Below is a small trained network, with its code and all its weights. Each question gives an input and a class and asks what happens when units are switched off, that is, made to give their printed mean instead of their output.

import numpy as np


def w(rows, s, z=0):
    codes = np.array(rows[::2]) - 128.0
    scale = np.full(codes.shape[1], s)
    scale[-1] = z or s
    return codes * scale


def f(y):
    return np.maximum(y, 0)


def log_softmax(a):
    a = a - a.max(-1, keepdims=True)
    return a - np.log(np.exp(a).sum(-1, keepdims=True))


def net(x, mask):
    res = np.array(x, float).reshape(1, 6) / 4 @ E
    y = f(res @ A[0][:, :-1].T + A[0][:, -1])
    res = res + np.where(mask, y, B[0][:, -1]) @ B[0][:, :-1]
    return log_softmax(res[-1] @ U[:, :-1].T + U[:, -1])


A, B = {}, {}
E = w([
[20,171,131],'x0',
[128,129,128],'x1',
[117,101,254],'x2',
[128,129,128],'x3',
[192,255,147],'x4',
[128,129,127],'x5',
],0.0088)
A[0] = w([
[75,10,82,75],'N0',
[180,91,153,93],'N1',
[158,80,202,117],'N2',
[32,143,171,114],'N3',
[88,144,191,131],'N4',
[96,67,129,78],'N5',
[207,114,105,130],'N6',
[138,128,106,102],'N7',
[186,73,135,94],'N8',
[136,137,107,254],'N9',
[120,105,76,115],'N10',
[77,136,107,132],'N11',
[87,84,107,112],'N12',
[118,101,71,120],'N13',
[139,205,138,88],'N14',
[204,52,86,114],'N15',
[148,168,58,70],'N16',
[81,94,118,106],'N17',
[107,138,205,87],'N18',
[82,150,99,108],'N19',
[106,44,67,103],'N20',
[155,107,169,124],'N21',
[85,141,47,110],'N22',
[166,110,84,119],'N23',
[115,86,209,150],'N24',
[80,165,140,82],'N25',
[129,120,173,42],'N26',
[114,174,66,155],'N27',
[28,119,118,111],'N28',
[97,138,188,149],'N29',
[136,150,91,85],'N30',
[128,214,127,92],'N31',
[121,79,120,87],'N32',
[148,220,111,89],'N33',
[163,155,129,104],'N34',
[54,138,106,91],'N35',
[163,99,128,85],'N36',
[184,72,100,120],'N37',
[122,67,102,78],'N38',
],0.014,0.0075)
B[0] = w([
[248,186,132,255],'N0',
[33,244,134,171],'N1',
[118,95,32,208],'N2',
[75,185,143,210],'N3',
[149,62,9,193],'N4',
[242,167,180,183],'N5',
[58,180,138,205],'N6',
[126,125,106,142],'N7',
[55,246,117,183],'N8',
[95,45,172,236],'N9',
[117,71,66,178],'N10',
[79,160,205,175],'N11',
[254,143,161,189],'N12',
[116,59,81,186],'N13',
[221,121,175,184],'N14',
[43,184,145,225],'N15',
[130,126,77,187],'N16',
[180,132,125,179],'N17',
[140,147,62,184],'N18',
[64,194,146,166],'N19',
[213,127,164,226],'N20',
[93,67,36,172],'N21',
[115,78,57,202],'N22',
[69,103,117,181],'N23',
[117,104,57,227],'N24',
[119,178,150,158],'N25',
[150,125,54,143],'N26',
[59,69,64,212],'N27',
[95,182,155,209],'N28',
[102,68,34,196],'N29',
[129,112,75,154],'N30',
[241,144,155,190],'N31',
[204,178,174,165],'N32',
[200,115,178,204],'N33',
[182,114,112,163],'N34',
[81,205,129,178],'N35',
[58,199,152,151],'N36',
[46,180,142,199],'N37',
[213,139,166,176],'N38',
],0.0057,0.0088)
U = w([
[254,154,201,91],'0',
[119,105,173,249],'1',
[132,96,55,54],'2',
[65,249,205,80],'3',
],0.01,0.013)

Each question gives the input, the list of numbers given to net, and the class t.
The units are the neurons (one row each of A and B). Each row of codes is followed by its name. A weight is (code - 128) times the scale printed after its matrix; where a second scale follows, it is the last column's (A, B and U).
mask holds one flag per neuron, in row order. A switched-off neuron (its flag False) gives its mean, the last column of its row in B, instead of its output. The means were averaged over made-up inputs and are rounded, as every weight is.
A unit's drop is (log p(t) with every unit on - log p(t) with that unit switched off) / (log p(t) with every unit on - log p(t) with every unit switched off).
The circuit of an input: a set's keep is (log p(t) with only the set's units on - log p(t) with every unit switched off) / (log p(t) with every unit on - log p(t) with every unit switched off). Starting from the 12 units with the biggest drops (on a tie, the unit counted first), units are removed one at a time, each time the one whose removal leaves the highest keep (on an exact tie, the one counted first), for as long as the keep stays at least 0.8.
circuit, biggest first: the units of the circuit, biggest drop first
unit that matters most: the unit with the biggest drop
top k neurons: the k neurons with the biggest drops, biggest first
drop when u is switched off: that unit's drop, to one decimal
input [-5,1,8,-6,-6,4], class 2: circuit, biggest first => (N2; N24)
input [7,-2,2,-4,8,1], class 0: circuit, biggest first => (N31; N14)
input [6,0,6,3,0,-3], class 2: unit that matters most => N4
input [6,-1,-6,-1,7,-4], class 0: top 3 neurons => (N31; N33; N14)
input [-5,3,-1,-3,-6,8], class 0: circuit, biggest first => (N0; N20)
input [-8,3,8,7,2,-5], class 2: circuit, biggest first => (N2; N21)
input [-4,-5,6,6,-2,3], class 2: circuit, biggest first => (N2; N24; N21)
input [-6,-1,6,3,3,7], class 2: circuit, biggest first => (N2; N21; N24)
input [8,-4,-7,3,-5,2], class 3: top 2 neurons => (N28; N35)
input [6,0,7,-5,-4,1], class 2: top 2 neurons => (N4; N29)
input [-6,-7,8,6,7,7], class 2: top 2 neurons => (N2; N21)
input [-2,2,5,-4,-4,-3], class 2: top 2 neurons => (N2; N24)
input [7,4,-3,4,-2,-1], class 3: drop when N28 is switched off => 0.2
input [-8,1,7,7,-7,-3], class 3: drop when N37 is switched off => 0.2
input [-7,4,-4,-4,2,-2], class 3: drop when N6 is switched off => 0.1
input [-6,3,-4,2,-3,5], class 3: top neuron => (N15)
input [0,-2,-5,3,-6,-3], class 0: top 2 neurons => (N0; N20)
